Below is a small trained network, with its code and all its weights. Each question gives an input and a class and asks what happens when units are switched off, that is, made to give their printed mean instead of their output.

import numpy as np


def w(rows, s, z=0):
    codes = np.array(rows[::2]) - 128.0
    scale = np.full(codes.shape[1], s)
    scale[-1] = z or s
    return codes * scale


def norm(h):
    return h / np.sqrt((h * h).mean(-1, keepdims=True) + 1e-5)


def f(y):
    return y / 2 * (1 + np.tanh(0.7978845608 * (y + 0.044715 * y**3)))


def log_softmax(a):
    a = a - a.max(-1, keepdims=True)
    return a - np.log(np.exp(a).sum(-1, keepdims=True))


def net(x, mask):
    res = np.array(x, float).reshape(1, 4) / 4 @ E
    u = 0
    for l in range(4):
        y = f(norm(res) @ A[l][:, :-1].T + A[l][:, -1])
        res = res + np.where(mask[u : u + 5], y, B[l][:, -1]) @ B[l][:, :-1]
        u += 5
    return log_softmax(norm(res)[-1] @ U[:, :-1].T + U[:, -1])


A, B = {}, {}
E = w([
[186,57,103,174,118,2],'x0',
[192,111,80,13,187,113],'x1',
[13,216,58,73,213,254],'x2',
[141,180,106,34,34,101],'x3',
],0.0077)
A[0] = w([
[166,115,255,171,143,106,2],'0.n1',
[90,73,90,163,198,95,25],'0.n2',
[175,80,50,154,187,104,155],'0.n3',
[179,82,65,100,106,78,128],'0.n4',
[161,131,128,32,150,28,55],'0.n5',
],0.0089,0.0026)
B[0] = w([
[142,93,154,114,98,182,221],'0.n1',
[123,128,114,143,254,153,197],'0.n2',
[88,82,110,133,162,75,252],'0.n3',
[142,183,129,117,126,81,245],'0.n4',
[213,136,94,128,90,144,242],'0.n5',
],0.011,0.0036)
A[1] = w([
[134,69,250,163,122,100,3],'1.n1',
[133,195,85,112,178,165,159],'1.n2',
[141,114,118,151,78,73,83],'1.n3',
[185,154,186,138,123,126,68],'1.n4',
[182,107,211,183,115,141,38],'1.n5',
],0.011,0.0039)
B[1] = w([
[117,148,197,97,27,149,215],'1.n1',
[162,124,135,214,92,160,254],'1.n2',
[130,131,137,83,197,76,195],'1.n3',
[160,106,151,158,132,176,152],'1.n4',
[124,89,246,134,187,131,198],'1.n5',
],0.012,0.0044)
A[2] = w([
[101,188,212,83,92,97,249],'2.n1',
[143,142,254,118,142,127,77],'2.n2',
[71,154,123,151,99,190,66],'2.n3',
[148,153,184,154,226,130,76],'2.n4',
[127,44,182,164,76,139,1],'2.n5',
],0.01,0.0037)
B[2] = w([
[24,43,60,42,140,144,254],'2.n1',
[145,61,225,119,2,179,219],'2.n2',
[77,228,171,125,171,61,207],'2.n3',
[16,77,116,141,79,22,181],'2.n4',
[85,42,174,200,145,215,177],'2.n5',
],0.0068,0.0051)
A[3] = w([
[111,60,129,148,238,133,91],'3.n1',
[161,157,151,171,117,152,192],'3.n2',
[196,113,160,123,110,8,3],'3.n3',
[75,227,138,181,112,160,23],'3.n4',
[184,123,87,107,102,171,131],'3.n5',
],0.011,0.0033)
B[3] = w([
[123,99,68,193,41,101,238],'3.n1',
[122,152,180,61,87,144,172],'3.n2',
[158,152,174,105,252,140,242],'3.n3',
[110,133,122,134,228,209,254],'3.n4',
[156,132,127,181,56,146,169],'3.n5',
],0.014,0.0047)
U = w([
[236,122,150,93,222,47,185],'0',
[80,205,119,140,200,232,183],'1',
[22,162,96,74,86,65,2],'2',
[104,20,253,106,84,135,183],'3',
[97,63,66,231,149,61,141],'4',
[211,191,103,87,27,163,48],'5',
],0.015,0.0037)

Each question gives the input, the list of numbers given to net, and the class t.
The units are the neurons (one row each of A and B). Each row of codes is followed by its name. A weight is (code - 128) times the scale printed after its matrix; where a second scale follows, it is the last column's (A, B and U).
mask holds one flag per neuron, layer by layer. A switched-off neuron (its flag False) gives its mean, the last column of its row in B, instead of its output. The means were averaged over made-up inputs and are rounded, as every weight is.
A unit's drop is (log p(t) with every unit on - log p(t) with that unit switched off) / (log p(t) with every unit on - log p(t) with every unit switched off).
The circuit of an input: a set's keep is (log p(t) with only the set's units on - log p(t) with every unit switched off) / (log p(t) with every unit on - log p(t) with every unit switched off). Starting from the 12 units with the biggest drops (on a tie, the unit counted first), units are removed one at a time, each time the one whose removal leaves the highest keep (on an exact tie, the one counted first), for as long as the keep stays at least 0.8.
circuit, biggest first: the units of the circuit, biggest drop first
k most important neurons: the k neurons with the biggest drops, biggest first
k most important neurons of layer l: the k neurons of layer l with the biggest drops, biggest first
drop of u: that unit's drop, to one decimal
input [1,4,5,-2], class 4: 2 most important neurons => (1.n1, 3.n1)
input [8,-8,5,4], class 2: 2 most important neurons of layer 1 => (1.n2, 1.n3)
input [8,-5,-2,4], class 0: circuit, biggest first => (3.n3)
input [-2,2,3,8], class 5: 2 most important neurons => (0.n2, 3.n5)
input [-5,2,1,-8], class 4: 3 most important neurons => (1.n1, 3.n1, 2.n4)
input [0,8,7,2], class 5: circuit, biggest first => (3.n3, 0.n2, 3.n4)
input [-8,-7,-4,8], class 2: circuit, biggest first => (2.n1, 1.n2)
input [7,6,2,-4], class 4: 2 most important neurons => (0.n2, 3.n1)
input [2,-1,1,3], class 5: 2 most important neurons of layer 1 => (1.n5, 1.n4)
input [3,-4,8,-7], class 4: 3 most important neurons => (3.n1, 1.n1, 0.n2)
input [5,0,2,7], class 0: 2 most important neurons => (3.n3, 1.n3)
input [3,5,1,-4], class 4: 2 most important neurons => (3.n1, 0.n2)
input [7,-2,5,3], class 0: 2 most important neurons of layer 2 => (2.n1, 2.n5)
input [4,8,5,7], class 5: most important neuron => (3.n5)
input [3,-1,7,-7], class 4: drop of 3.n1 => 0.2
input [-7,6,1,5], class 5: drop of 3.n5 => 0.3
input [3,1,-1,7], class 0: drop of 3.n3 => 0.4
